Here is a tiny trained network, its code and every weight. The questions are about switching its units off for an input and a class, where a switched-off unit gives its printed mean instead of its output.

import numpy as np


def w(rows, s, z=0):
    codes = np.array(rows[::2]) - 128.0
    scale = np.full(codes.shape[1], s)
    scale[-1] = z or s
    return codes * scale


def f(y):
    return np.maximum(y, 0)


def log_softmax(a):
    a = a - a.max(-1, keepdims=True)
    return a - np.log(np.exp(a).sum(-1, keepdims=True))


def net(x, mask):
    res = np.array(x, float).reshape(1, 6) / 4 @ E
    y = f(res @ A[0][:, :-1].T + A[0][:, -1])
    res = res + np.where(mask, y, B[0][:, -1]) @ B[0][:, :-1]
    return log_softmax(res[-1] @ U[:, :-1].T + U[:, -1])


A, B = {}, {}
E = w([
[127,126,126],'x0',
[127,128,128],'x1',
[155,93,254],'x2',
[233,237,136],'x3',
[127,127,128],'x4',
[211,30,96],'x5',
],0.0086)
A[0] = w([
[167,178,142,59],'n1',
[103,122,59,205],'n2',
[171,95,80,200],'n3',
[177,157,136,42],'n4',
[161,159,129,47],'n5',
[77,177,150,23],'n6',
[123,98,255,10],'n7',
[102,120,80,102],'n8',
[134,112,183,195],'n9',
[113,125,51,60],'n10',
[92,180,136,58],'n11',
[171,90,109,30],'n12',
[76,196,167,55],'n13',
[58,32,123,2],'n14',
[152,114,120,191],'n15',
[108,152,76,79],'n16',
[180,77,105,5],'n17',
[185,165,123,51],'n18',
[83,90,163,73],'n19',
[213,131,120,68],'n20',
[91,185,132,184],'n21',
[81,150,143,94],'n22',
[124,173,65,184],'n23',
],0.015,0.0092)
B[0] = w([
[99,158,60,174],'n1',
[176,178,149,253],'n2',
[99,74,188,254],'n3',
[134,149,92,161],'n4',
[107,160,80,149],'n5',
[132,43,103,162],'n6',
[206,144,99,206],'n7',
[157,140,130,174],'n8',
[184,172,137,229],'n9',
[198,138,112,177],'n10',
[112,35,118,165],'n11',
[133,44,115,154],'n12',
[114,43,81,191],'n13',
[78,188,55,217],'n14',
[90,129,154,207],'n15',
[185,134,106,168],'n16',
[109,8,99,161],'n17',
[83,179,63,177],'n18',
[146,165,94,181],'n19',
[82,103,90,201],'n20',
[111,79,157,232],'n21',
[150,81,124,168],'n22',
[161,133,159,243],'n23',
],0.012,0.0085)
U = w([
[152,136,158,233],'0',
[127,155,79,68],'1',
[155,129,162,213],'2',
[155,74,139,53],'3',
[157,142,173,206],'4',
[223,144,144,3],'5',
[74,174,252,46],'6',
],0.017,0.016)

Each question gives the input, the list of numbers given to net, and the class t.
The units are the neurons (one row each of A and B). Each row of codes is followed by its name. A weight is (code - 128) times the scale printed after its matrix; where a second scale follows, it is the last column's (A, B and U).
mask holds one flag per neuron, in row order. A switched-off neuron (its flag False) gives its mean, the last column of its row in B, instead of its output. The means were averaged over made-up inputs and are rounded, as every weight is.
A unit's drop is (log p(t) with every unit on - log p(t) with that unit switched off) / (log p(t) with every unit on - log p(t) with every unit switched off).
The circuit of an input: a set's keep is (log p(t) with only the set's units on - log p(t) with every unit switched off) / (log p(t) with every unit on - log p(t) with every unit switched off). Starting from the 12 units with the biggest drops (on a tie, the unit counted first), units are removed one at a time, each time the one whose removal leaves the highest keep (on an exact tie, the one counted first), for as long as the keep stays at least 0.8.
circuit, biggest first: the units of the circuit, biggest drop first
k most important neurons: the k neurons with the biggest drops, biggest first
drop when u is switched off: that unit's drop, to one decimal
input [-6,-8,-4,-8,0,7], class 1: circuit, biggest first	(n14)
input [4,0,-4,8,-7,-5], class 1: 2 most important neurons	(n1; n18)
input [0,0,8,-3,-2,-5], class 5: 2 most important neurons	(n7; n9)
input [-2,7,6,7,0,-8], class 3: circuit, biggest first	(n13; n11)
input [1,4,4,4,4,8], class 3: circuit, biggest first	(n17; n20)
input [6,6,-5,5,4,-7], class 3: circuit, biggest first	(n13; n11; n21)
input [5,-7,-8,5,-7,0], class 5: circuit, biggest first	(n10; n23)
input [0,-4,0,-7,-6,-3], class 1: 2 most important neurons	(n14; n3)
input [-5,6,3,7,3,6], class 1: circuit, biggest first	(n18; n20)
input [5,5,-7,6,6,-3], class 5: 2 most important neurons	(n23; n16)
input [-1,-5,7,6,1,-3], class 5: 4 most important neurons	(n7; n9; n14; n3)
input [-7,6,-8,-4,-6,0], class 5: 2 most important neurons	(n10; n2)
input [-2,-3,0,-6,-1,-4], class 1: 4 most important neurons	(n14; n3; n23; n19)
input [5,1,7,-6,4,4], class 5: circuit, biggest first	(n7)
input [4,-3,-7,4,-3,-7], class 3: drop when n6 is switched off	0.2
input [4,4,6,4,5,-6], class 3: drop when n14 is switched off	0.1
input [2,7,-4,-8,5,3], class 1: drop when n14 is switched off	2.1
input [3,4,-7,2,-1,5], class 5: drop when n21 is switched off	0.2
